Below is a small trained network, with its code and all its weights. Each question gives an input and a target symbol and asks what happens when units are switched off, that is, made to give their printed mean instead of their output.

import numpy as np


def w(rows, s, z=0):
    codes = np.array(rows[::2]) - 128.0
    scale = np.full(codes.shape[1], s)
    scale[-1] = z or s
    return codes * scale


def f(y):
    return y / 2 * (1 + np.tanh(0.7978845608 * (y + 0.044715 * y**3)))


def softmax(a):
    e = np.exp(a - a.max(-1, keepdims=True))
    return e / e.sum(-1, keepdims=True)


def log_softmax(a):
    a = a - a.max(-1, keepdims=True)
    return a - np.log(np.exp(a).sum(-1, keepdims=True))


def net(x, mask):
    ids = ['ΔΞαβγεζηλμπτψ'.index(c) for c in x.split()]
    T = len(ids)
    res = E[ids] + P[:T]
    r = res
    for j in range(2):
        rows = slice(2 * j, 2 * j + 2)
        q, k, v = (r @ M[0][rows].T for M in (Q, K, V))
        z = softmax(np.where(np.tri(T) > 0, q @ k.T / 2**0.5, -1e9)) @ v
        o = O[0][rows]
        res = res + np.where(mask[j], z, o[:, -1]) @ o[:, :-1]
    y = f(res @ A[0][:, :-1].T + A[0][:, -1])
    res = res + np.where(mask[2:6], y, B[0][:, -1]) @ B[0][:, :-1]
    return log_softmax(res[-1] @ U[:, :-1].T + U[:, -1])


Q, K, V, O, A, B = {}, {}, {}, {}, {}, {}
E = w([
[189,239,9,77,27],'Δ',
[120,181,184,177,197],'Ξ',
[15,187,164,90,112],'α',
[210,26,184,103,166],'β',
[106,163,204,103,163],'γ',
[127,56,125,144,203],'ε',
[27,65,108,138,153],'ζ',
[50,131,159,75,99],'η',
[138,158,197,115,151],'λ',
[80,104,137,99,157],'μ',
[122,114,193,197,83],'π',
[25,252,188,148,117],'τ',
[54,57,156,202,21],'ψ',
],0.015)
P = w([
[80,127,235,3,255],'0',
[92,156,211,78,202],'1',
[100,153,210,128,151],'2',
[118,143,206,149,134],'3',
[154,128,199,152,140],'4',
[123,131,171,191,140],'5',
[158,104,174,198,144],'6',
[133,136,163,214,123],'7',
[144,145,164,219,129],'8',
[150,151,156,228,119],'9',
[146,155,151,232,121],'10',
[145,152,144,241,116],'11',
[143,168,148,247,109],'12',
],0.0075)
Q[0] = w([
[170,168,90,142,102],'H1',
[188,143,185,154,152],'H1',
[133,124,86,13,109],'H2',
[212,158,255,223,146],'H2',
],0.0087)
K[0] = w([
[41,76,126,134,124],'H1',
[87,93,201,245,105],'H1',
[26,48,220,143,186],'H2',
[208,201,3,41,29],'H2',
],0.0054)
V[0] = w([
[231,182,78,246,14],'H1',
[49,25,227,253,188],'H1',
[146,79,57,77,77],'H2',
[97,76,193,185,106],'H2',
],0.0071)
O[0] = w([
[127,71,64,201,166,94],'H1',
[102,106,198,79,127,247],'H1',
[74,55,22,114,160,86],'H2',
[156,95,123,255,102,167],'H2',
],0.0085,0.013)
A[0] = w([
[104,133,115,98,192,1],'N1',
[208,254,193,204,169,35],'N2',
[121,41,98,188,8,9],'N3',
[116,119,144,177,199,119],'N4',
],0.0069,0.0046)
B[0] = w([
[94,181,71,113,249,114],'N1',
[111,48,73,154,124,254],'N2',
[127,99,29,166,222,212],'N3',
[74,111,203,109,168,146],'N4',
],0.013,0.0066)
U = w([
[95,93,232,109,51,171],'Δ',
[158,149,163,212,68,238],'Ξ',
[131,130,93,246,160,156],'α',
[106,198,146,151,255,31],'β',
[9,30,21,40,12,58],'γ',
[128,161,121,118,158,67],'ε',
[215,206,81,141,47,255],'ζ',
[196,29,100,43,128,63],'η',
[164,170,132,146,128,96],'λ',
[155,111,97,97,190,117],'μ',
[141,138,125,75,147,117],'π',
[32,239,101,142,120,54],'τ',
[137,250,145,194,114,57],'ψ',
],0.0083,0.0063)

Each question gives the input, a string of symbols that net reads in full, and the target symbol t.
The units are the heads (2 rows each of Q, K, V and O) and the neurons (one row each of A and B). Each row of codes is followed by its name. A weight is (code - 128) times the scale printed after its matrix; where a second scale follows, it is the last column's (O, A, B and U).
mask holds one flag per unit, heads first, then neurons. A switched-off unit (its flag False) gives its mean, the last column of its rows in O or B, instead of its output. The means were averaged over made-up inputs and are rounded, as every weight is.
A unit's drop is (log p(t) with every unit on - log p(t) with that unit switched off) / (log p(t) with every unit on - log p(t) with every unit switched off).
The circuit of an input: a set's keep is (log p(t) with only the set's units on - log p(t) with every unit switched off) / (log p(t) with every unit on - log p(t) with every unit switched off). Starting from all 6 units, units are removed one at a time, each time the one whose removal leaves the highest keep (on an exact tie, the one counted first), for as long as the keep stays at least 0.8.
circuit, biggest first: the units of the circuit, biggest drop first
unit that matters most: the unit with the biggest drop
top k neurons: the k neurons with the biggest drops, biggest first
which heads matter: for each layer, one digit per head in row order, 1 if its drop is at least 0.15 and else 0, layers parted by /
drop of u: that unit's drop, to one decimal
input ε λ π π π ψ π, target α: unit that matters most => H2
input π Ξ Ξ Ξ Δ γ γ π Ξ, target β: which heads matter => 01
input ψ ψ π ψ ψ Ξ ψ, target α: circuit, biggest first => (N3, H2)
input ψ ψ Ξ, target Δ: circuit, biggest first => (N3, H1)
input ψ τ α Ξ, target Δ: which heads matter => 00
input π Ξ ψ ψ ψ τ ψ π α τ ψ π π, target α: circuit, biggest first => (H1, H2, N3, N2)
input λ ψ Δ τ ψ π τ, target τ: circuit, biggest first => (H2, N2)
input π ψ π π π ζ ψ Ξ π ψ Δ α ψ, target γ: which heads matter => 01
input Ξ ψ π ε, target Δ: circuit, biggest first => (N3, H1)
input Δ ψ ψ μ ζ, target α: which heads matter => 11
input λ η ψ γ ψ ψ μ α η ζ, target Δ: which heads matter => 00
input π ψ α λ ψ Ξ ψ τ ψ π ψ ε, target Δ: top 2 neurons => (N3, N4)
input ψ Δ τ ψ π Ξ, target β: top 2 neurons => (N1, N2)
input τ ψ τ ε π η ψ ψ ψ, target α: circuit, biggest first => (N3)
input η ψ Δ ψ, target γ: drop of H1 => 0.1
input ψ ψ η ψ ψ π Δ γ ψ α ζ, target α: drop of N4 => -0.1
